Below are the code and all the weights of a small trained network. Each question names an input and a class and asks about switching units off, where a switched-off unit gives its printed mean instead of its output.

import numpy as np


def w(rows, s, z=0):
    codes = np.array(rows[::2]) - 128.0
    scale = np.full(codes.shape[1], s)
    scale[-1] = z or s
    return codes * scale


def f(y):
    return y / 2 * (1 + np.tanh(0.7978845608 * (y + 0.044715 * y**3)))


def log_softmax(a):
    a = a - a.max(-1, keepdims=True)
    return a - np.log(np.exp(a).sum(-1, keepdims=True))


def net(x, mask):
    res = np.array(x, float).reshape(1, 5) / 4 @ E
    y = f(res @ A[0][:, :-1].T + A[0][:, -1])
    res = res + np.where(mask, y, B[0][:, -1]) @ B[0][:, :-1]
    return log_softmax(res[-1] @ U[:, :-1].T + U[:, -1])


A, B = {}, {}
E = w([
[113,133,139,112,126,140,135,123,107,130,114,136],'x0',
[244,115,213,177,176,160,241,114,116,153,122,178],'x1',
[148,203,135,231,97,117,123,55,4,192,136,58],'x2',
[119,136,127,131,150,97,107,110,143,143,113,138],'x3',
[87,157,184,118,64,67,156,63,141,23,191,167],'x4',
],0.012)
A[0] = w([
[132,206,236,143,80,157,180,93,168,67,159,195,117],'N1',
[92,29,146,65,155,122,174,191,222,94,82,197,254],'N2',
[78,126,24,39,64,94,72,217,186,122,124,165,187],'N3',
[68,147,198,165,21,47,145,39,141,21,193,213,187],'N4',
[3,147,17,120,53,158,43,126,135,183,208,105,229],'N5',
[89,133,166,87,93,110,132,131,139,69,178,221,143],'N6',
],0.0065,0.0079)
B[0] = w([
[121,171,146,132,202,38,123,138,170,136,171,125,184],'N1',
[216,27,132,85,142,153,84,187,170,100,157,162,252],'N2',
[105,127,53,61,149,113,126,167,103,58,103,128,213],'N3',
[135,166,146,96,79,69,110,111,138,99,244,78,224],'N4',
[70,116,100,97,68,141,35,92,107,102,15,82,209],'N5',
[142,59,146,124,124,124,35,136,165,93,200,51,178],'N6',
],0.011,0.02)
U = w([
[89,96,100,80,183,149,138,247,100,89,57,133,215],'0',
[90,118,71,177,108,161,107,93,55,170,56,88,120],'1',
[115,97,86,92,113,82,103,152,135,65,174,99,58],'2',
[48,178,166,114,46,106,109,48,123,117,146,85,39],'3',
[206,73,152,116,146,203,155,186,165,193,140,254,251],'4',
[214,177,137,228,190,170,207,105,35,209,91,118,179],'5',
[174,98,226,130,184,94,120,163,174,92,172,129,39],'6',
[145,179,152,163,158,38,199,65,80,159,208,137,80],'7',
],0.0086,0.0021)

Each question gives the input, the list of numbers given to net, and the class t.
The units are the neurons (one row each of A and B). Each row of codes is followed by its name. A weight is (code - 128) times the scale printed after its matrix; where a second scale follows, it is the last column's (A, B and U).
mask holds one flag per neuron, in row order. A switched-off neuron (its flag False) gives its mean, the last column of its row in B, instead of its output. The means were averaged over made-up inputs and are rounded, as every weight is.
A unit's drop is (log p(t) with every unit on - log p(t) with that unit switched off) / (log p(t) with every unit on - log p(t) with every unit switched off).
The circuit of an input: a set's keep is (log p(t) with only the set's units on - log p(t) with every unit switched off) / (log p(t) with every unit on - log p(t) with every unit switched off). Starting from all 6 units, units are removed one at a time, each time the one whose removal leaves the highest keep (on an exact tie, the one counted first), for as long as the keep stays at least 0.8.
circuit, biggest first: the units of the circuit, biggest drop first
most important unit: the unit with the biggest drop
k most important neurons: the k neurons with the biggest drops, biggest first
drop of u: that unit's drop, to one decimal
input [0,-6,2,-4,-5], class 1: most important unit => N2
input [-3,1,0,1,-6], class 4: circuit, biggest first => (N3, N4)
input [-4,0,4,0,-1], class 1: circuit, biggest first => (N4, N2)
input [6,6,0,-5,-2], class 4: circuit, biggest first => (N4, N5)
input [3,6,3,3,0], class 5: circuit, biggest first => (N4, N2)
input [0,2,3,8,8], class 7: circuit, biggest first => (N5, N2)
input [-4,-6,2,-3,-2], class 1: 3 most important neurons => (N2, N5, N4)
input [-5,2,3,6,-8], class 5: 2 most important neurons => (N2, N5)
input [-1,0,0,6,-4], class 0: 2 most important neurons => (N4, N2)
input [5,-7,-6,4,0], class 0: circuit, biggest first => (N3, N4)
input [8,4,-1,0,0], class 4: circuit, biggest first => (N4, N5)
input [7,-6,2,-8,2], class 3: 2 most important neurons => (N2, N5)
input [5,1,-8,-2,-1], class 4: 3 most important neurons => (N2, N5, N4)
input [-5,8,4,-2,-5], class 5: circuit, biggest first => (N2)
input [-3,1,-1,5,3], class 6: 2 most important neurons => (N5, N3)
input [-5,-6,3,-1,-6], class 1: 2 most important neurons => (N2, N5)
input [0,-4,5,5,-1], class 1: drop of N4 => 0.2
input [-3,-8,2,-2,-5], class 1: drop of N5 => 0.3
input [3,4,-3,-1,-3], class 4: drop of N6 => 0.0
input [-8,-3,0,0,-6], class 0: drop of N4 => 0.2
input [-5,1,0,4,2], class 6: most important neuron => (N5)
input [8,-8,2,-1,7], class 3: 2 most important neurons => (N2, N5)
input [1,-4,7,-3,1], class 3: 2 most important neurons => (N2, N3)
